Here is a tiny trained network, its code and every weight. The questions are about switching its units off for an input and a class, where a switched-off unit gives its printed mean instead of its output.

import numpy as np


def w(rows, s, z=0):
    codes = np.array(rows[::2]) - 128.0
    scale = np.full(codes.shape[1], s)
    scale[-1] = z or s
    return codes * scale


def f(y):
    return np.maximum(y, 0)


def log_softmax(a):
    a = a - a.max(-1, keepdims=True)
    return a - np.log(np.exp(a).sum(-1, keepdims=True))


def net(x, mask):
    res = np.array(x, float).reshape(1, 6) / 4 @ E
    y = f(res @ A[0][:, :-1].T + A[0][:, -1])
    res = res + np.where(mask, y, B[0][:, -1]) @ B[0][:, :-1]
    return log_softmax(res[-1] @ U[:, :-1].T + U[:, -1])


A, B = {}, {}
E = w([
[145,153,134,122,120,149,137],'x0',
[181,35,253,42,209,109,204],'x1',
[243,198,175,208,164,34,97],'x2',
[46,235,78,135,255,98,224],'x3',
[122,118,126,131,130,119,124],'x4',
[39,206,237,101,28,63,156],'x5',
],0.0063)
A[0] = w([
[87,199,50,191,68,146,69,77],'n0',
[188,110,94,115,148,170,90,87],'n1',
[117,149,169,127,57,95,172,60],'n2',
[173,68,155,148,23,178,68,130],'n3',
[216,136,201,132,180,56,152,96],'n4',
[64,179,195,80,67,72,131,78],'n5',
[207,107,52,135,210,194,101,103],'n6',
[26,166,115,146,230,110,203,86],'n7',
[186,73,111,156,140,192,86,86],'n8',
[72,184,85,155,198,106,221,94],'n9',
[117,149,196,103,35,106,111,75],'n10',
[173,77,170,125,43,146,38,113],'n11',
[159,134,152,162,150,66,88,5],'n12',
[93,206,87,118,226,122,157,111],'n13',
[137,194,85,193,112,143,68,64],'n14',
[61,81,183,75,166,235,139,77],'n15',
[183,85,155,140,29,162,31,126],'n16',
[206,172,160,177,159,36,96,80],'n17',
[62,64,57,19,109,230,183,62],'n18',
[181,168,123,176,122,74,93,58],'n19',
[190,68,176,80,102,118,152,102],'n20',
[76,164,195,91,60,41,154,85],'n21',
[157,44,238,39,206,108,227,65],'n22',
[124,191,87,138,170,107,194,85],'n23',
[41,173,240,130,73,45,129,78],'n24',
[234,159,136,203,143,66,155,63],'n25',
[212,176,157,182,149,65,101,83],'n26',
[144,63,208,77,172,109,191,56],'n27',
[171,96,65,161,190,182,112,95],'n28',
[182,97,45,122,200,138,128,30],'n29',
[173,91,101,83,161,127,155,77],'n30',
[192,158,184,178,170,67,92,71],'n31',
[56,168,15,234,27,159,30,111],'n32',
[82,210,78,160,181,121,178,108],'n33',
[177,81,143,137,2,137,38,112],'n34',
[166,87,61,133,195,116,109,67],'n35',
[175,143,167,221,154,99,118,56],'n36',
[34,74,130,89,110,207,157,91],'n37',
],0.0065,0.002)
B[0] = w([
[218,191,90,56,156,65,96,212],'n0',
[93,143,152,174,176,166,101,172],'n1',
[96,134,177,144,159,183,79,167],'n2',
[158,48,142,165,176,97,217,209],'n3',
[82,161,65,83,45,94,106,214],'n4',
[112,165,180,157,178,214,58,195],'n5',
[100,184,189,190,180,219,17,215],'n6',
[153,56,152,157,161,111,200,220],'n7',
[110,157,178,186,172,175,114,183],'n8',
[168,48,163,166,166,122,231,215],'n9',
[110,129,167,183,182,170,96,182],'n10',
[150,42,152,165,181,120,225,208],'n11',
[99,122,94,128,83,154,144,163],'n12',
[135,77,193,169,173,108,224,212],'n13',
[143,166,95,65,118,80,99,192],'n14',
[95,126,37,105,33,112,112,186],'n15',
[183,48,182,146,176,107,217,216],'n16',
[55,98,78,115,35,167,159,214],'n17',
[25,106,46,120,15,157,136,214],'n18',
[108,100,73,98,69,142,143,181],'n19',
[193,148,114,73,161,64,158,188],'n20',
[73,175,196,214,192,203,33,201],'n21',
[242,247,87,30,130,40,84,255],'n22',
[149,81,147,136,148,124,199,188],'n23',
[103,146,175,197,192,198,25,215],'n24',
[55,108,95,124,21,157,133,206],'n25',
[52,87,77,131,35,150,153,208],'n26',
[213,188,73,54,155,55,87,208],'n27',
[109,170,187,166,148,178,51,196],'n28',
[109,149,179,161,169,186,71,188],'n29',
[144,164,106,126,123,122,54,166],'n30',
[80,102,62,119,7,154,141,201],'n31',
[233,226,73,26,131,1,97,250],'n32',
[160,73,149,139,172,89,202,207],'n33',
[171,63,180,146,181,103,217,218],'n34',
[113,127,159,153,148,193,69,183],'n35',
[46,109,77,117,70,144,135,182],'n36',
[44,111,53,135,17,142,128,188],'n37',
],0.0054,0.0077)
U = w([
[145,58,177,146,201,112,247,236],'0',
[181,203,105,40,153,53,82,126],'1',
[86,148,193,177,197,224,25,153],'2',
[41,99,80,108,24,156,147,2],'3',
],0.012,0.00048)

Each question gives the input, the list of numbers given to net, and the class t.
The units are the neurons (one row each of A and B). Each row of codes is followed by its name. A weight is (code - 128) times the scale printed after its matrix; where a second scale follows, it is the last column's (A, B and U).
mask holds one flag per neuron, in row order. A switched-off neuron (its flag False) gives its mean, the last column of its row in B, instead of its output. The means were averaged over made-up inputs and are rounded, as every weight is.
A unit's drop is (log p(t) with every unit on - log p(t) with that unit switched off) / (log p(t) with every unit on - log p(t) with every unit switched off).
The circuit of an input: a set's keep is (log p(t) with only the set's units on - log p(t) with every unit switched off) / (log p(t) with every unit on - log p(t) with every unit switched off). Starting from the 12 units with the biggest drops (on a tie, the unit counted first), units are removed one at a time, each time the one whose removal leaves the highest keep (on an exact tie, the one counted first), for as long as the keep stays at least 0.8.
units of the circuit, in order: the units of the circuit, biggest drop first
top k neurons: the k neurons with the biggest drops, biggest first
drop when u is switched off: that unit's drop, to one decimal
input [8,-6,1,-5,4,-6], class 1: units of the circuit, in order -> [n32]
input [-1,4,-2,2,-2,4], class 1: top 3 neurons -> [n22; n6; n27]
input [-8,-8,-5,-8,8,5], class 0: units of the circuit, in order -> [n34; n16]
input [-5,-4,5,3,7,3], class 3: units of the circuit, in order -> [n22; n17]
input [2,-8,-2,5,-4,-6], class 1: top 2 neurons -> [n32; n0]
input [-5,6,5,-5,-8,1], class 1: top 2 neurons -> [n22; n27]
input [6,-5,3,3,1,-7], class 2: top 2 neurons -> [n6; n22]
input [-8,7,-8,4,-3,-5], class 3: top 4 neurons -> [n18; n37; n32; n15]
input [-8,-3,-6,7,5,8], class 2: top 3 neurons -> [n24; n21; n5]
input [-5,-8,7,8,4,-7], class 0: top 2 neurons -> [n13; n9]
input [-6,-3,6,-7,0,2], class 0: top 2 neurons -> [n34; n16]
input [7,-7,8,-6,7,4], class 3: top 3 neurons -> [n26; n17; n22]
input [-4,8,3,-1,7,7], class 1: top 2 neurons -> [n22; n27]
input [2,2,5,-1,2,-6], class 2: units of the circuit, in order -> [n6]
input [4,7,0,-2,4,-8], class 2: top 2 neurons -> [n6; n32]
input [8,7,7,-5,-3,-5], class 1: drop when n27 is switched off -> 0.8
input [-1,6,2,0,-3,7], class 2: drop when n5 is switched off -> 0.3
input [2,-7,-5,-3,-8,8], class 2: drop when n5 is switched off -> 0.3
